Here is a tiny trained network, its code and every weight. The questions are about switching its units off for an input and a class, where a switched-off unit gives its printed mean instead of its output.

import numpy as np


def w(rows, s, z=0):
    codes = np.array(rows[::2]) - 128.0
    scale = np.full(codes.shape[1], s)
    scale[-1] = z or s
    return codes * scale


def f(y):
    return y / 2 * (1 + np.tanh(0.7978845608 * (y + 0.044715 * y**3)))


def log_softmax(a):
    a = a - a.max(-1, keepdims=True)
    return a - np.log(np.exp(a).sum(-1, keepdims=True))


def net(x, mask):
    res = np.array(x, float).reshape(1, 8) / 4 @ E
    y = f(res @ A[0][:, :-1].T + A[0][:, -1])
    res = res + np.where(mask, y, B[0][:, -1]) @ B[0][:, :-1]
    return log_softmax(res[-1] @ U[:, :-1].T + U[:, -1])


A, B = {}, {}
E = w([
[86,65,189],'x0',
[190,102,2],'x1',
[55,201,107],'x2',
[218,134,26],'x3',
[34,69,86],'x4',
[200,121,153],'x5',
[119,214,106],'x6',
[195,133,100],'x7',
],0.0056)
A[0] = w([
[144,146,234,231],'n1',
[109,179,102,151],'n2',
[73,30,124,154],'n3',
[94,92,149,192],'n4',
[73,245,176,216],'n5',
[153,183,209,252],'n6',
[88,190,53,168],'n7',
[100,107,54,167],'n8',
[185,93,77,148],'n9',
[113,39,127,103],'n10',
[52,77,137,126],'n11',
[214,123,62,245],'n12',
[90,180,112,200],'n13',
[124,177,145,185],'n14',
[79,164,148,113],'n15',
[124,142,132,245],'n16',
[93,197,109,223],'n17',
[186,108,135,235],'n18',
],0.012,0.0043)
B[0] = w([
[223,82,146,234],'n1',
[127,190,173,162],'n2',
[103,115,76,208],'n3',
[137,130,53,183],'n4',
[173,118,147,239],'n5',
[230,98,82,219],'n6',
[131,208,159,209],'n7',
[129,181,138,187],'n8',
[128,80,1,194],'n9',
[57,104,107,167],'n10',
[106,92,62,196],'n11',
[121,163,9,254],'n12',
[163,193,147,183],'n13',
[163,171,173,162],'n14',
[135,109,151,162],'n15',
[203,153,87,175],'n16',
[204,189,91,199],'n17',
[172,77,26,191],'n18',
],0.0066,0.0076)
U = w([
[87,143,168,5],'0',
[104,134,205,10],'1',
[177,148,91,99],'2',
[123,142,130,130],'3',
[44,86,98,200],'4',
[97,120,187,1],'5',
[233,166,153,249],'6',
[162,249,139,121],'7',
],0.011,0.0045)

Each question gives the input, the list of numbers given to net, and the class t.
The units are the neurons (one row each of A and B). Each row of codes is followed by its name. A weight is (code - 128) times the scale printed after its matrix; where a second scale follows, it is the last column's (A, B and U).
mask holds one flag per neuron, in row order. A switched-off neuron (its flag False) gives its mean, the last column of its row in B, instead of its output. The means were averaged over made-up inputs and are rounded, as every weight is.
A unit's drop is (log p(t) with every unit on - log p(t) with that unit switched off) / (log p(t) with every unit on - log p(t) with every unit switched off).
The circuit of an input: a set's keep is (log p(t) with only the set's units on - log p(t) with every unit switched off) / (log p(t) with every unit on - log p(t) with every unit switched off). Starting from the 12 units with the biggest drops (on a tie, the unit counted first), units are removed one at a time, each time the one whose removal leaves the highest keep (on an exact tie, the one counted first), for as long as the keep stays at least 0.8.
circuit, biggest first: the units of the circuit, biggest drop first
most important unit: the unit with the biggest drop
top k neurons: the k neurons with the biggest drops, biggest first
drop of u: that unit's drop, to one decimal
input [5,-3,2,8,2,-4,5,3], class 7: most important unit : n1
input [6,-2,-2,-5,-3,-2,-5,0], class 4: circuit, biggest first : (n17 n10)
input [5,-2,-6,-3,3,7,-8,-3], class 4: circuit, biggest first : (n10 n3)
input [4,-2,0,-7,7,4,8,-8], class 6: circuit, biggest first : (n5 n1)
input [7,-3,5,2,-6,-6,8,-2], class 6: circuit, biggest first : (n5 n6 n12)
input [-4,8,-8,-2,-5,2,7,0], class 2: circuit, biggest first : (n12 n9)
input [-2,-4,-6,8,2,2,1,8], class 2: circuit, biggest first : (n12 n9)
input [-7,1,-3,0,0,8,2,7], class 2: top 3 neurons : (n12 n9 n18)
input [0,-8,6,-2,7,-2,1,-8], class 6: top 2 neurons : (n5 n17)
input [-7,-6,6,-6,4,-2,-6,7], class 6: top 2 neurons : (n5 n12)
input [0,0,-1,-6,-3,-6,-8,-8], class 4: top 2 neurons : (n11 n3)
input [1,8,4,6,2,-5,1,-6], class 7: top 2 neurons : (n7 n8)
input [-5,2,0,0,7,4,6,2], class 7: drop of n6 : 0.1
input [-6,3,2,8,8,-6,5,-1], class 7: drop of n7 : 0.1
input [-5,8,-1,1,-8,-8,7,-6], class 7: drop of n3 : 0.0
input [-5,7,6,6,-2,-4,4,5], class 7: drop of n7 : 0.2
input [-3,-2,0,4,8,-4,2,5], class 7: top neuron : (n7)
